Below is a small trained network, with its code and all its weights. Each question gives an input and a target symbol and asks what happens when units are switched off, that is, made to give their printed mean instead of their output.

import numpy as np


def w(rows, s, z=0):
    codes = np.array(rows[::2]) - 128.0
    scale = np.full(codes.shape[1], s)
    scale[-1] = z or s
    return codes * scale


def f(y):
    return y / 2 * (1 + np.tanh(0.7978845608 * (y + 0.044715 * y**3)))


def softmax(a):
    e = np.exp(a - a.max(-1, keepdims=True))
    return e / e.sum(-1, keepdims=True)


def log_softmax(a):
    a = a - a.max(-1, keepdims=True)
    return a - np.log(np.exp(a).sum(-1, keepdims=True))


def net(x, mask):
    ids = ['αβγδεζηθλμξτφψω'.index(c) for c in x.split()]
    T = len(ids)
    res = E[ids] + P[:T]
    u = 0
    for l in range(2):
        q, k, v = (res @ M[l].T for M in (Q, K, V))
        z = softmax(np.where(np.tri(T) > 0, q @ k.T / 2**0.5, -1e9)) @ v
        res = res + np.where(mask[u], z, O[l][:, -1]) @ O[l][:, :-1]
        u += 1
        y = f(res @ A[l][:, :-1].T + A[l][:, -1])
        res = res + np.where(mask[u : u + 12], y, B[l][:, -1]) @ B[l][:, :-1]
        u += 12
    return log_softmax(res[-1] @ U[:, :-1].T + U[:, -1])


Q, K, V, O, A, B = {}, {}, {}, {}, {}, {}
E = w([
[25,86,99,150,53],'α',
[48,57,82,108,77],'β',
[73,113,78,91,83],'γ',
[35,145,68,73,86],'δ',
[37,159,78,121,53],'ε',
[77,83,62,120,56],'ζ',
[67,163,116,67,121],'η',
[79,132,78,22,133],'θ',
[87,163,120,90,105],'λ',
[112,177,69,74,94],'μ',
[159,3,96,89,111],'ξ',
[139,175,136,165,42],'τ',
[172,199,125,14,148],'φ',
[164,231,140,81,106],'ψ',
[154,37,185,179,73],'ω',
],0.011)
P = w([
[108,112,147,52,29],'0',
[50,152,135,114,108],'1',
[75,134,145,118,115],'2',
[91,133,153,132,154],'3',
[88,170,147,166,205],'4',
[97,172,152,159,203],'5',
[102,178,121,169,201],'6',
[179,184,2,204,154],'7',
],0.0062)
Q[0] = w([
[74,149,41,168,194],'L0H0',
[142,142,61,233,253],'L0H0',
],0.012)
K[0] = w([
[138,116,106,173,248],'L0H0',
[59,143,96,222,228],'L0H0',
],0.013)
V[0] = w([
[77,182,196,128,132],'L0H0',
[102,77,253,78,155],'L0H0',
],0.021)
O[0] = w([
[152,133,94,96,3,3],'L0H0',
[200,117,20,189,127,24],'L0H0',
],0.011,0.0016)
A[0] = w([
[92,93,95,199,84,35],'L0N0',
[189,165,128,145,87,86],'L0N1',
[173,141,75,138,96,174],'L0N2',
[90,206,78,168,138,115],'L0N3',
[188,54,160,77,112,126],'L0N4',
[203,87,255,218,85,1],'L0N5',
[208,98,150,45,137,55],'L0N6',
[135,121,100,175,167,107],'L0N7',
[211,117,197,137,135,6],'L0N8',
[87,104,156,78,169,79],'L0N9',
[158,132,128,167,115,27],'L0N10',
[133,126,132,132,124,6],'L0N11',
],0.0091,0.0059)
B[0] = w([
[134,69,123,67,132,127],'L0N0',
[93,136,169,116,162,62],'L0N1',
[99,67,223,3,201,225],'L0N2',
[164,81,143,146,156,244],'L0N3',
[91,188,164,133,173,137],'L0N4',
[114,83,197,76,144,93],'L0N5',
[103,145,92,126,147,67],'L0N6',
[77,137,176,97,157,175],'L0N7',
[202,47,120,91,109,60],'L0N8',
[140,174,64,202,85,210],'L0N9',
[176,141,129,116,100,22],'L0N10',
[247,103,114,78,43,7],'L0N11',
],0.017,0.0014)
Q[1] = w([
[117,110,115,80,135],'L1H0',
[247,90,143,116,116],'L1H0',
],0.013)
K[1] = w([
[140,151,156,107,134],'L1H0',
[9,101,112,112,142],'L1H0',
],0.016)
V[1] = w([
[168,208,215,113,152],'L1H0',
[134,204,8,48,178],'L1H0',
],0.018)
O[1] = w([
[169,67,185,171,97,126],'L1H0',
[184,100,6,115,112,252],'L1H0',
],0.012,0.0028)
A[1] = w([
[93,153,139,179,110,151],'L1N0',
[170,132,105,119,155,27],'L1N1',
[148,131,93,80,136,98],'L1N2',
[147,136,183,103,133,26],'L1N3',
[219,247,162,80,144,20],'L1N4',
[109,151,114,104,48,46],'L1N5',
[39,182,121,89,133,2],'L1N6',
[205,129,129,146,104,211],'L1N7',
[114,142,140,69,61,57],'L1N8',
[189,161,152,118,138,55],'L1N9',
[235,113,145,180,133,25],'L1N10',
[158,81,134,161,124,175],'L1N11',
],0.012,0.0064)
B[1] = w([
[90,207,46,40,147,207],'L1N0',
[134,153,182,169,117,131],'L1N1',
[96,11,132,192,89,176],'L1N2',
[129,110,86,165,110,152],'L1N3',
[226,144,214,237,116,122],'L1N4',
[190,170,128,124,16,163],'L1N5',
[168,59,218,249,103,254],'L1N6',
[193,181,166,199,123,171],'L1N7',
[199,182,175,53,51,154],'L1N8',
[114,103,150,179,149,118],'L1N9',
[89,120,77,86,120,150],'L1N10',
[150,212,170,124,186,178],'L1N11',
],0.014,0.0078)
U = w([
[150,85,175,165,87,165],'α',
[123,70,143,201,113,18],'β',
[130,109,126,167,78,26],'γ',
[146,103,137,145,59,51],'δ',
[135,149,153,149,48,115],'ε',
[85,189,98,254,73,188],'ζ',
[154,59,142,89,81,156],'η',
[140,55,80,154,74,97],'θ',
[146,88,140,92,78,171],'λ',
[165,160,35,105,52,169],'μ',
[114,105,71,195,239,212],'ξ',
[96,177,169,69,102,138],'τ',
[249,88,99,194,124,2],'φ',
[224,183,180,143,153,118],'ψ',
[107,90,234,116,165,75],'ω',
],0.0064,0.0049)

Each question gives the input, a string of symbols that net reads in full, and the target symbol t.
The units are the heads (2 rows each of Q, K, V and O) and the neurons (one row each of A and B). Each row of codes is followed by its name. A weight is (code - 128) times the scale printed after its matrix; where a second scale follows, it is the last column's (O, A, B and U).
mask holds one flag per unit, layer by layer, with each layer's heads first. A switched-off unit (its flag False) gives its mean, the last column of its rows in O or B, instead of its output. The means were averaged over made-up inputs and are rounded, as every weight is.
A unit's drop is (log p(t) with every unit on - log p(t) with that unit switched off) / (log p(t) with every unit on - log p(t) with every unit switched off).
The circuit of an input: a set's keep is (log p(t) with only the set's units on - log p(t) with every unit switched off) / (log p(t) with every unit on - log p(t) with every unit switched off). Starting from the 12 units with the biggest drops (on a tie, the unit counted first), units are removed one at a time, each time the one whose removal leaves the highest keep (on an exact tie, the one counted first), for as long as the keep stays at least 0.8.
units of the circuit, in order: the units of the circuit, biggest drop first
most important unit: the unit with the biggest drop
top k neurons: the k neurons with the biggest drops, biggest first
k most important neurons of layer l: the k neurons of layer l with the biggest drops, biggest first
input α ζ ζ ε ξ, target ζ: units of the circuit, in order -> (L1H0, L0N2, L0H0, L0N9)
input ζ ζ δ ζ α ζ μ ζ, target μ: top neuron -> (L0N3)
input φ τ θ ζ ψ φ μ, target ψ: units of the circuit, in order -> (L1H0, L1N11, L1N7)
input α ζ δ ε τ, target τ: units of the circuit, in order -> (L1N0, L0H0, L1H0)
input ξ α ζ ξ τ ζ ξ, target τ: 2 most important neurons of layer 1 -> (L1N0, L1N6)
input ζ δ ζ ξ ζ, target ξ: units of the circuit, in order -> (L0H0, L1N5, L1N8)
input ζ δ ζ β, target ζ: top 3 neurons -> (L1N6, L0N9, L0N2)
input φ ξ ξ ζ, target φ: units of the circuit, in order -> (L1H0, L1N7, L0N4)
input φ φ α ζ, target φ: units of the circuit, in order -> (L1H0, L1N7)
input ζ ξ μ, target ξ: top 3 neurons -> (L1N5, L1N8, L1N6)
input ζ τ θ, target ζ: units of the circuit, in order -> (L0N9, L0N2)
input ψ ε ζ α, target ψ: top 2 neurons -> (L0N0, L1N11)
input α μ ζ ξ ζ ζ φ β, target φ: units of the circuit, in order -> (L1H0, L1N7)
input ξ τ θ, target ξ: units of the circuit, in order -> (L0H0)
input α μ α ζ ξ λ ζ α, target ξ: units of the circuit, in order -> (L1N5, L1N8, L1N6)
input ζ ζ η, target ζ: units of the circuit, in order -> (L0N9, L0N2, L0H0)
input θ β η, target θ: units of the circuit, in order -> (L1H0, L1N2, L0H0)
input μ ψ ψ ξ, target ψ: top 3 neurons -> (L1N11, L1N7, L1N2)
input β γ ζ α ζ β, target ζ: top 2 neurons -> (L0N2, L1N6)
input ζ ζ ζ ζ ζ α, target ζ: most important unit -> L1H0
input ξ α ε θ τ ζ, target τ: top 4 neurons -> (L0N7, L1N6, L1N0, L1N2)
input ζ ξ ε δ, target ξ: 3 most important neurons of layer 1 -> (L1N5, L1N8, L1N7)
input γ δ ζ ζ ζ, target ζ: top 2 neurons -> (L1N6, L0N2)
input ζ ζ ζ ζ, target ζ: 2 most important neurons of layer 0 -> (L0N9, L0N2)
